Each row has two labels, one from each of two sets.
|   7 |  10 | -23 |  -4 |  -4 | -12 |  -7 | -23 |  45 |  -3 |  -1 |  -9 |   6 |   9 | -16 |   1 |  21 |  -1 |  -2 |  -8 |  22 | : <20>/rul
|  16 |   9 | -20 |  -3 |  -1 |  -1 |  -1 | -27 |  39 | -14 |  -5 |  -5 | -20 |   5 | -24 |   2 |   5 |   2 |  -5 |  14 |  21 | : <20>/Mabu
|   6 |   1 |  23 |  -3 |   0 |  -2 |   4 |  18 | -16 |   3 |  -5 |   3 |   5 |   3 | -13 |  -1 |  -2 |  -3 | -16 | -16 |  41 | : <20>/Mabu
|  17 | -15 | -31 |   0 |  -4 |  -4 |   1 | -15 |  41 | -10 |  -7 |  -5 | -40 |  11 |   0 |   2 | -13 |  -6 |  -3 |   1 |  44 | : <20>/Mabu
| -11 | -10 | -12 |  -9 |  -7 | -12 |  -3 | -18 |  16 |  -2 |   3 |  -8 |   2 |   3 |   0 |  -1 |   9 |  -7 |  -6 |  -5 |  31 | : <20>/vut
|   9 |  14 | -44 |  -3 |  -5 | -10 |   0 | -23 |  76 |   6 | -12 |  -2 |  -2 |   9 |  23 |   4 |  19 |  -5 |  -5 |  -6 |   6 | : <20>/rul
|   3 |  -3 |  -9 |  -7 |  -7 |   1 |  -1 | -13 |  11 |  -2 |   0 |  19 |   4 |   0 | -19 |  -2 |  13 |  -3 |  -3 |   9 |  37 | : <20>/rul
|   9 |   2 |  -1 |   1 |  -4 | -10 |   0 |  22 |  23 |   5 |  -1 |  11 |  -9 |   8 |  -5 |  -1 |  -1 |  -9 | -14 |   1 |  60 | : <20>/Mabu
|   9 |  12 |  -7 |  -1 |  -6 |   5 |   1 | -14 |  58 |   5 |  -5 |  24 |   2 |   3 |  -4 |   9 |  18 |  -4 | -14 |   9 |  31 | : <20>/rul
|  14 | -10 | -14 |   1 |  -5 |  -8 |   0 | -33 |  15 |  -7 |  -7 |  12 | -52 |   3 |  -8 |   5 | -20 |   0 |  -9 |  -5 |  38 | : <20>/Mabu
|  15 |  -2 | -17 |   1 |  -4 | -12 |  -6 | -55 |  21 |  -9 |  -7 |  -3 | -44 |   6 |  -4 |   9 | -12 |  -6 |  -9 |  -5 |  28 | : <20>/Mabu
|  0 | 10 | -1 | -4 | -3 | -6 | -6 | -7 | 21 | -2 | -2 |  2 | 20 |  9 | -6 |  4 | 16 | -5 | -7 | -1 | 28 | : <20>/rul
|  10 |   8 | -32 |  -4 |  -4 | -18 |   2 | -23 |  36 |   4 |  -1 |  -6 |  -2 |   8 | -11 |   0 |  21 |  -2 | -11 | -11 |  20 | : <20>/rul
|   6 |  -7 |  12 |  -1 |  -4 |   2 |  -8 |  17 |   6 |   3 |  -4 |  -2 |  -3 |   6 |  -8 |  -4 |  -3 | -11 | -11 | -11 |  36 | : <20>/Mabu
|  -7 |  -6 |  21 |   6 |   1 |   4 |   0 |   4 | -13 | -14 |   8 |   3 | -17 |   2 | -30 |  -2 |   5 |   0 |  -9 |   3 |  43 | : <20>/Mabu
|  -5 | -15 |   4 |   3 |  -1 |  -1 |  -2 |  -9 |  -7 |  -8 |   1 | -10 | -12 |  10 | -21 |   1 |  -8 |   0 | -11 |  -9 |  35 | : <20>/Mabu
|   0 |   7 |   2 |   0 |   0 |  -6 |  -4 |  -9 | -19 |   2 |  10 |  -9 |  18 |   4 | -23 |   1 |  10 |  -7 |  -1 |   7 |  21 | : <20>/vut
|  -6 |   0 | -22 |  -1 |  -7 |  -9 |  -4 | -60 |  19 |   0 |   0 |  22 |  13 |  -4 | -11 |   4 |  24 |  -8 |  -7 |  -1 |  18 | : <20>/Mabu
|   2 |   6 | -11 |   6 |  -3 |  -9 |  -4 | -10 |  37 |  -4 |  -2 |   1 |  12 |  10 | -13 |   4 |  11 |  -5 |  -9 |  10 |  32 | : <20>/rul
|  -9 |  -6 | -15 |  -2 |  -6 |  -7 |  -1 | -16 |  -6 |  -8 |   8 |  -4 |  21 |   8 | -29 |   0 |  13 |  -8 |  -5 |   5 |  37 | : <20>/vut
|   7 |   2 | -12 |  -5 |  -3 |  -7 |  -3 |  -2 |  22 |  -1 |   0 | -23 |  22 |   9 | -19 |   1 |  14 |   0 |  -7 |  -2 |   8 | : <20>/vut
